Below is a small trained network, with its code and all its weights. Each question gives an input and a class and asks what happens when units are switched off, that is, made to give their printed mean instead of their output.

import numpy as np


def w(rows, s, z=0):
    codes = np.array(rows[::2]) - 128.0
    scale = np.full(codes.shape[1], s)
    scale[-1] = z or s
    return codes * scale


def f(y):
    return np.maximum(y, 0)


def log_softmax(a):
    a = a - a.max(-1, keepdims=True)
    return a - np.log(np.exp(a).sum(-1, keepdims=True))


def net(x, mask):
    res = np.array(x, float).reshape(1, 5) / 4 @ E
    y = f(res @ A[0][:, :-1].T + A[0][:, -1])
    res = res + np.where(mask, y, B[0][:, -1]) @ B[0][:, :-1]
    return log_softmax(res[-1] @ U[:, :-1].T + U[:, -1])


A, B = {}, {}
E = w([
[17,118,30,95,48,155,96,188,93,196,202,205],'x0',
[144,120,50,159,104,75,123,239,83,74,2,114],'x1',
[49,15,82,175,95,146,69,140,185,143,109,163],'x2',
[92,58,96,119,142,168,196,174,186,128,144,97],'x3',
[134,155,159,173,59,96,201,111,168,210,117,143],'x4',
],0.011)
A[0] = w([
[57,192,174,71,25,189,121,123,101,255,197,218,174],'n0',
[136,182,169,135,76,85,142,45,98,161,74,157,115],'n1',
[142,141,189,184,160,75,164,136,176,59,33,115,196],'n2',
[59,23,76,115,142,193,173,112,143,115,175,132,154],'n3',
[158,141,163,155,172,184,57,145,104,83,136,123,175],'n4',
[34,28,36,123,114,153,99,159,132,90,67,204,137],'n5',
[111,43,112,164,104,232,158,133,212,181,157,116,116],'n6',
[81,62,163,105,148,197,178,129,215,160,173,150,127],'n7',
[219,138,120,151,111,26,199,166,130,148,6,122,176],'n8',
[53,34,24,74,111,212,10,118,75,56,136,103,200],'n9',
[167,228,154,166,129,146,137,51,113,176,171,156,176],'n10',
[151,129,153,42,240,232,134,84,167,92,203,41,156],'n11',
[101,78,183,172,96,168,179,138,194,170,181,103,153],'n12',
[35,39,17,140,77,166,171,173,212,164,116,108,253],'n13',
],0.0069,0.0043)
B[0] = w([
[85,148,89,59,137,143,95,112,147,174,165,192,254],'n0',
[170,176,135,126,195,67,117,166,157,150,128,120,181],'n1',
[106,119,98,210,140,59,172,111,182,70,114,101,212],'n2',
[165,82,170,136,95,161,117,149,146,108,114,167,199],'n3',
[117,125,107,142,187,77,156,105,117,62,118,145,175],'n4',
[107,92,133,178,93,99,56,205,80,165,75,126,229],'n5',
[136,118,144,129,123,204,119,116,193,143,53,146,195],'n6',
[185,75,145,81,106,187,135,80,158,167,94,141,194],'n7',
[66,174,98,91,121,75,177,183,195,107,108,2,220],'n8',
[107,63,136,180,160,119,118,185,122,97,154,233,233],'n9',
[126,215,144,105,195,75,100,73,126,192,170,183,210],'n10',
[167,72,108,119,71,71,242,64,41,130,115,176,223],'n11',
[166,156,150,65,91,177,123,79,195,117,84,196,186],'n12',
[137,92,126,126,62,211,94,155,118,189,77,87,246],'n13',
],0.0091,0.016)
U = w([
[153,75,166,93,104,208,121,89,196,167,79,152,44],'0',
[93,182,107,57,137,125,104,97,127,200,197,179,220],'1',
[119,67,144,165,186,117,93,159,95,71,144,196,161],'2',
[190,190,255,158,174,70,115,79,149,144,142,110,131],'3',
[96,198,88,63,103,139,150,185,48,117,133,98,153],'4',
[181,93,158,110,124,96,195,31,53,126,153,128,177],'5',
[91,129,83,149,133,90,156,145,190,104,92,57,137],'6',
[105,75,99,166,100,139,28,203,74,180,126,108,5],'7',
],0.01,0.0023)

Each question gives the input, the list of numbers given to net, and the class t.
The units are the neurons (one row each of A and B). Each row of codes is followed by its name. A weight is (code - 128) times the scale printed after its matrix; where a second scale follows, it is the last column's (A, B and U).
mask holds one flag per neuron, in row order. A switched-off neuron (its flag False) gives its mean, the last column of its row in B, instead of its output. The means were averaged over made-up inputs and are rounded, as every weight is.
A unit's drop is (log p(t) with every unit on - log p(t) with that unit switched off) / (log p(t) with every unit on - log p(t) with every unit switched off).
The circuit of an input: a set's keep is (log p(t) with only the set's units on - log p(t) with every unit switched off) / (log p(t) with every unit on - log p(t) with every unit switched off). Starting from the 12 units with the biggest drops (on a tie, the unit counted first), units are removed one at a time, each time the one whose removal leaves the highest keep (on an exact tie, the one counted first), for as long as the keep stays at least 0.8.
circuit, biggest first: the units of the circuit, biggest drop first
unit that matters most: the unit with the biggest drop
top k neurons: the k neurons with the biggest drops, biggest first
drop of u: that unit's drop, to one decimal
input [2,4,-8,-1,6], class 6: circuit, biggest first : (n8)
input [-1,-3,-1,-8,-4], class 3: top 4 neurons : (n0 n10 n1 n13)
input [-7,2,-3,-6,-4], class 6: top 2 neurons : (n8 n2)
input [-5,-1,-5,4,2], class 5: top 2 neurons : (n11 n5)
input [-5,-3,4,3,-5], class 5: top 2 neurons : (n11 n13)
input [7,-1,-6,7,-7], class 7: circuit, biggest first : (n13 n5)
input [1,1,0,-1,1], class 7: top 2 neurons : (n10 n11)
input [4,-8,-8,-3,-8], class 5: top 2 neurons : (n11 n4)
input [-1,-1,5,2,-5], class 7: top 3 neurons : (n5 n13 n9)
input [-5,1,8,3,-3], class 7: top 3 neurons : (n5 n9 n13)
input [-3,0,-1,0,-6], class 5: top 2 neurons : (n11 n5)
input [-4,4,5,-5,-3], class 6: circuit, biggest first : (n8 n2)
input [-8,-1,-7,8,7], class 6: top 2 neurons : (n8 n2)
input [-1,1,3,0,1], class 7: unit that matters most : n7
input [5,-1,0,-5,-6], class 2: top 2 neurons : (n9 n13)
input [-7,-5,-1,2,-2], class 5: drop of n11 : 0.4
input [-1,1,-5,1,-8], class 5: drop of n11 : 0.7
input [-3,5,6,8,-1], class 7: drop of n5 : 2.1
